Below are the code and all the weights of a small trained network. Each question names an input and a class and asks about switching units off, where a switched-off unit gives its printed mean instead of its output.

import numpy as np


def w(rows, s, z=0):
    codes = np.array(rows[::2]) - 128.0
    scale = np.full(codes.shape[1], s)
    scale[-1] = z or s
    return codes * scale


def f(y):
    return np.maximum(y, 0)


def log_softmax(a):
    a = a - a.max(-1, keepdims=True)
    return a - np.log(np.exp(a).sum(-1, keepdims=True))


def net(x, mask):
    res = np.array(x, float).reshape(1, 8) / 4 @ E
    y = f(res @ A[0][:, :-1].T + A[0][:, -1])
    res = res + np.where(mask, y, B[0][:, -1]) @ B[0][:, :-1]
    return log_softmax(res[-1] @ U[:, :-1].T + U[:, -1])


A, B = {}, {}
E = w([
[124,127,130,125,118],'x0',
[114,115,119,108,151],'x1',
[133,134,134,133,115],'x2',
[152,145,110,162,168],'x3',
[179,13,91,255,109],'x4',
[247,58,213,6,154],'x5',
[136,131,98,140,195],'x6',
[111,133,239,212,203],'x7',
],0.0076)
A[0] = w([
[96,130,140,151,152,219],'neuron 0',
[135,20,143,171,138,185],'neuron 1',
[159,99,160,114,140,218],'neuron 2',
[82,70,82,157,128,143],'neuron 3',
[160,84,58,140,100,120],'neuron 4',
[88,130,109,156,138,239],'neuron 5',
[176,193,93,102,92,163],'neuron 6',
[122,177,85,128,172,209],'neuron 7',
[118,206,48,67,126,169],'neuron 8',
[67,148,116,130,118,169],'neuron 9',
[99,153,99,166,128,210],'neuron 10',
[143,95,150,175,148,86],'neuron 11',
[183,65,99,107,133,199],'neuron 12',
[134,160,60,153,96,118],'neuron 13',
[123,113,33,117,102,113],'neuron 14',
[78,185,175,142,134,177],'neuron 15',
[119,118,94,163,101,224],'neuron 16',
[178,108,123,114,153,173],'neuron 17',
[185,106,84,111,65,162],'neuron 18',
[249,169,147,73,138,255],'neuron 19',
[117,169,102,143,130,132],'neuron 20',
[106,117,98,110,113,106],'neuron 21',
[76,187,112,126,120,167],'neuron 22',
[162,167,146,60,129,194],'neuron 23',
],0.016,0.0039)
B[0] = w([
[157,152,148,207,176,183],'neuron 0',
[35,90,105,179,71,246],'neuron 1',
[119,64,100,168,216,202],'neuron 2',
[159,193,28,158,67,197],'neuron 3',
[243,144,53,144,98,200],'neuron 4',
[165,196,166,167,56,196],'neuron 5',
[42,113,130,18,139,178],'neuron 6',
[116,144,221,95,100,182],'neuron 7',
[58,70,234,71,62,216],'neuron 8',
[179,99,238,164,75,185],'neuron 9',
[128,184,166,157,2,202],'neuron 10',
[21,116,138,167,82,190],'neuron 11',
[147,52,105,71,109,218],'neuron 12',
[109,45,89,112,35,189],'neuron 13',
[138,155,64,101,45,198],'neuron 14',
[208,161,195,96,190,201],'neuron 15',
[157,113,108,201,50,197],'neuron 16',
[132,50,127,78,182,187],'neuron 17',
[190,96,101,91,160,206],'neuron 18',
[57,100,37,64,226,246],'neuron 19',
[113,71,202,126,81,169],'neuron 20',
[139,154,104,105,56,154],'neuron 21',
[146,84,247,121,87,197],'neuron 22',
[121,171,78,66,224,206],'neuron 23',
],0.0066,0.013)
U = w([
[5,17,187,111,86,78],'0',
[161,159,86,124,83,55],'1',
[65,126,130,51,150,1],'2',
[181,65,98,117,141,157],'3',
[155,157,208,110,136,206],'4',
[48,127,139,179,104,131],'5',
[87,140,147,87,193,238],'6',
],0.012,0.0035)

Each question gives the input, the list of numbers given to net, and the class t.
The units are the neurons (one row each of A and B). Each row of codes is followed by its name. A weight is (code - 128) times the scale printed after its matrix; where a second scale follows, it is the last column's (A, B and U).
mask holds one flag per neuron, in row order. A switched-off neuron (its flag False) gives its mean, the last column of its row in B, instead of its output. The means were averaged over made-up inputs and are rounded, as every weight is.
A unit's drop is (log p(t) with every unit on - log p(t) with that unit switched off) / (log p(t) with every unit on - log p(t) with every unit switched off).
The circuit of an input: a set's keep is (log p(t) with only the set's units on - log p(t) with every unit switched off) / (log p(t) with every unit on - log p(t) with every unit switched off). Starting from the 12 units with the biggest drops (on a tie, the unit counted first), units are removed one at a time, each time the one whose removal leaves the highest keep (on an exact tie, the one counted first), for as long as the keep stays at least 0.8.
circuit, biggest first: the units of the circuit, biggest drop first
k most important neurons: the k neurons with the biggest drops, biggest first
drop of u: that unit's drop, to one decimal
input [2,-6,5,-6,-5,-7,-2,4], class 4: circuit, biggest first => (neuron 15)
input [-8,1,-4,-7,-6,-3,-3,1], class 4: circuit, biggest first => (neuron 15; neuron 1)
input [5,4,1,-5,2,6,2,-8], class 3: 2 most important neurons => (neuron 4; neuron 18)
input [8,0,-7,1,0,3,1,5], class 6: 2 most important neurons => (neuron 8; neuron 13)
input [1,-5,3,1,-3,1,-6,-7], class 2: 2 most important neurons => (neuron 23; neuron 1)
input [6,2,6,-6,2,5,-3,-7], class 3: 2 most important neurons => (neuron 18; neuron 4)
input [4,2,2,2,8,-2,8,2], class 5: 2 most important neurons => (neuron 1; neuron 11)
input [-8,3,-7,-6,1,-6,1,5], class 5: drop of neuron 9 => -0.1
input [7,-7,-2,-1,-7,-2,-3,4], class 4: drop of neuron 2 => 0.0
input [0,1,-5,-6,4,-1,-3,1], class 5: drop of neuron 1 => 0.1
input [5,8,7,6,8,0,3,6], class 5: 2 most important neurons => (neuron 8; neuron 3)
